In the rows, 128 means zero.
Each row is followed by its class.
[112 104 155 147 141 123 173 166 102  38  98 158 121 121 126 108  77 108
 137 127 119 134 156 160 117 149 145 123 195 110  57  90 154 100 117 123
 103 140 157 162 172  86  22 116 124 115  76 141 192 112  86] => T
[ 96 139 142 150 107 118 159 134 146  97  86 145 156 131 146 124 107 130
 148 116 134 136 150 139 136 128 138 111 182  99  80 121 141 104 103 154
 107 115 147 176 179 110  94 120 153 117 104 129 145 106 133] => X
[ 88 112 144 166  86 144 172 147 169  93  79  84 154  98 116 104  58 146
 147 142 137  94 159 163 115 161 149 107 224 101  55 149 166 102 112 131
  85 141  82 160 184 108  54  92 132 158 106 132 137  93 115] => T
[113 130 137 161 126 140 156 115 143 117 113 169 146 118 119 115 147 114
 134 118 153  99 137 112 154 122 161 131 167 121  97 128 116 122  70 117
 134 112 149 149 138 119  38 148 135 121 132 111 152 163  89] => X
[ 85 180 118 163  99 134 164 105 201 138  60 146 147 130 118  99 127 140
 174 121 176  87 152 133 118 107 167 104 210 139  91 189 141 118  95 129
  91 118  80 159 165 135 127 113 132 153 137 123  79 121 147] => X
[123 134 133 158 108 128 118 136 137 117 113 113 149 134 132 111 102 154
 138 130 121 150 160 144 131 137 129  95 151 106 110 107 136 105 114 140
 108 130 113 157 162 125 120  96 152 117 104 127 129  72 126] => X
[ 96 148 125 146 103 126 147 116 148 139  90 152 146 135 142 109 134 122
 162 121 142 127 147 144 137 124 160 129 167 112 112 161 120 129 102 126
 102 109 114 170 144 136 163 119 153 129 126 137  99 104 140] => J
[ 90 150 129 149  72 145 136 113 225 140 118 168 165 121 129  78 140 137
 167 111 145 119 141 144 144 130 156  60 230 101 109 111 143 110 103 109
  99 106 107 169 174  88  69  91 160 132 110 105 105  72 115] => T
[ 99 102 147 173 110 141 177 154 135  57  78 118 142 124 107  93  59 145
 164 136 126 117 165 167 119 157 163 104 208  86  49 114 165  91 112 124
  84 142 112 167 192 101  48  96 122 130  86 131 166  92 105] => T
[107 136 140  92 133 121 151 123 119 136 127 149 121 123 145 133 133 116
 130 116 132 123 112 125 142 128 148 153 141 105 124 153  97 131 111 116
 128 113 156 161 116 126 113 155 141 120 134 137 118 137 154] => J
[ 58 143 131 160  75  93 140 124 167 135  95 119 147 123 135 119 133 154
 161 126 135 119 149 148 135 142 141 105 180 102  95 159 138 122 112 133
  91 115 101 166 169 125 151  99 138 138 113 151 104  74 127] => X
[102 106 152  95 127 143 152 146 141 101 145  89 143  91 140 148  84 118
  90 134 127 108 102 117 146 167 150 141 170 114  88 105 131 121 126 134
 142 132 159 151 116  87   4 143 131 132 116 129 186 151 100] => T
[108 135 128 143 119 130 146 120 140 143 109 133 144 126 133 121 116 135
 135 133 136 132 136 136 144 141 148 132 165 112 102 131 126 118  99 135
 123 121 139 163 142 107  98 124 167 131 147 131 138 124 135] => J
[105 145 139 140 112 120 156 120 131 129  83 171 148 161 131 105 130 133
 164 107 142 130 153 134 135 126 150 119 174 104  92 146 120 119  84 125
 109 116 111 166 155 106 140 119 147 120 115 143 110 126 150] => J
[116 139 123 152 127 116 138 124 132 135  97 169 143 139 143 114 129 137
 161 121 137 136 147 140 136 121 139 112 133 117 122 128 125 120 108 128
 112 115 124 162 149 134 159 119 154 114 112 125 117 109 148] => J
[112 124 134 128  90 155 128 139 202 138 133  87 157  97 146 132 103 139
 121 137 127 104 126 137 142 150 141  89 199 138 118 120 140 119 111 130
 124 123 110 141 143  97  25 112 144 151 126 117 146 105 124] => T
[130 121 128 170 105 156 120 123 202 131 134 119 170 113 145 130 100 148
 120 127 135 126 134 136 155 133 142  72 197 125 135  68 138 106 117 135
 120 117 118 152 157  93  14  99 160 125 105  88 171 101  98] => T
[ 99 116 146 157 103 141 171 144 147  69  87  97 133 112 126 112  65 136
 141 136 125  97 151 164 108 166 136 119 204 103  59 126 166 101 121 114
  94 154 101 144 180 102  46 105 126 147  89 138 159  86  96] => T
[121 125 133 185 102 130 144 135 149  74  93 178 122 130 112  89  98  95
 176 121 125 145 170 166 124 132 152  80 202  88  87  96 158  98 113 114
  87 127 118 158 192  83 119  80 133 114  74 129 129  74 105] => T
[ 89 157 138 151  93 119 165 138 183 126  80 170 159 144 128 105 133 128
 167 115 152 121 162 137 131 128 152  95 176 113  81 149 122 113  98 127
 112 111 125 192 157 109 124 110 171 125 118 132 113 120 144] => J
[ 88 128 138 101  76 151 142 133 200 142 132  63 142  91 124 138 102 133
 115 135 136  95 112 133 134 164 143 124 198 118  97 162 134 115 138 114
 157 127 110 139 127 112  38 120 126 182 153 144 128 120 123] => T

Each row is followed by its class.
[108 130 120 136 105 138 111 116 106 145 114 109 138 144 137 144 120 122
 136 125 134 102 119 131  95 117 107 119 131 125 156 125 159 115 117 105
 107 161 138 135 141 144 136 137 142 120 143 142  87 124 143] => (100)
[117 141 109 129 116 138 129 128 124 136 143 116 131 161 135 132 120 128
 118 130 137 136 123 133 117 124 113 118 133 135 147 131 143 125 126 117
 108 142 131 128 140 132 128 140 152 119 134 140 115 120 125] => (93)
[150 119 131 152 111  99 156 142 113 134 134 111 112 117 144 101 114 109
 121 112 124 130 131 123 110 143 116 100 109 137 136 115 123 120 127 134
 122 147 123 132 154 152 138 167 206 103 135 123  97 124 144] => (102)
[136 108 145 143 138 133 124 130 132 124 126 131 124 143 137 151 123 140
 144 115 126 117 126 117 103 111 124 134 130 138 125 126 115 140 119 126
 114 151 121 130 141 143 112 133 169 119 131 140 140 133 129] => (102)
[110 116 147 155 114 121 119 112 102 140 137 108 141 130 146 128 116 133
 160 112 130  75 122 123  84 111 106 121 121 137 137 132 159 111 119 108
 109 171 142 130 145 156 132 124 158 124 145 138  86 120 156] => (102)
[134 109 180 156 128 117 130 114 106 127 126 123 122 120 142 137 121 121
 159 111 115  83 137 119 105 109 131 125  95 101 109 115 106 127 110 125
 139 146 123 133 119 139 130 101 175 126 140 113 114 132 151] => (91)
[117 112 144 130 146 131  94 136 139 125 127 145 149 117 126 131 136 126
 150 133 126 142 134 122 129 117 132 148 157 149 132 150 120 156 130 127
 136 106 126 131 141 150 117 118  60 146 114 122 164 129 123] => (94)
[123 147 111 118 116 138 158 116 128 137 135 119 118 157 124 140 118 134
 115 131 129 132 110 136 115 115 110 118 104 106 127 121 141 102 120 123
 121 148 135 122 119 111 127 133 192 103 140 143 119 134 124] => (104)
[106 136 129 123 130 143  95 125 132 138 121 126 149 125 128 138 129 129
 137 129 127 124 123 127 127 110 131 147 152 136 134 147 142 136 132 121
 130 121 135 136 134 131 130 118  61 138 127 128 128 125 136] => (101)
[112 131 145 134 113 126 121 118 101 128 129 122 134 124 130 140 127 126
 140 122 131  93 127 122 102 122 120 127 115 127 122 126 146 124 128 114
 123 150 143 133 127 133 141 103 128 132 136 125  99 134 142] => (102)
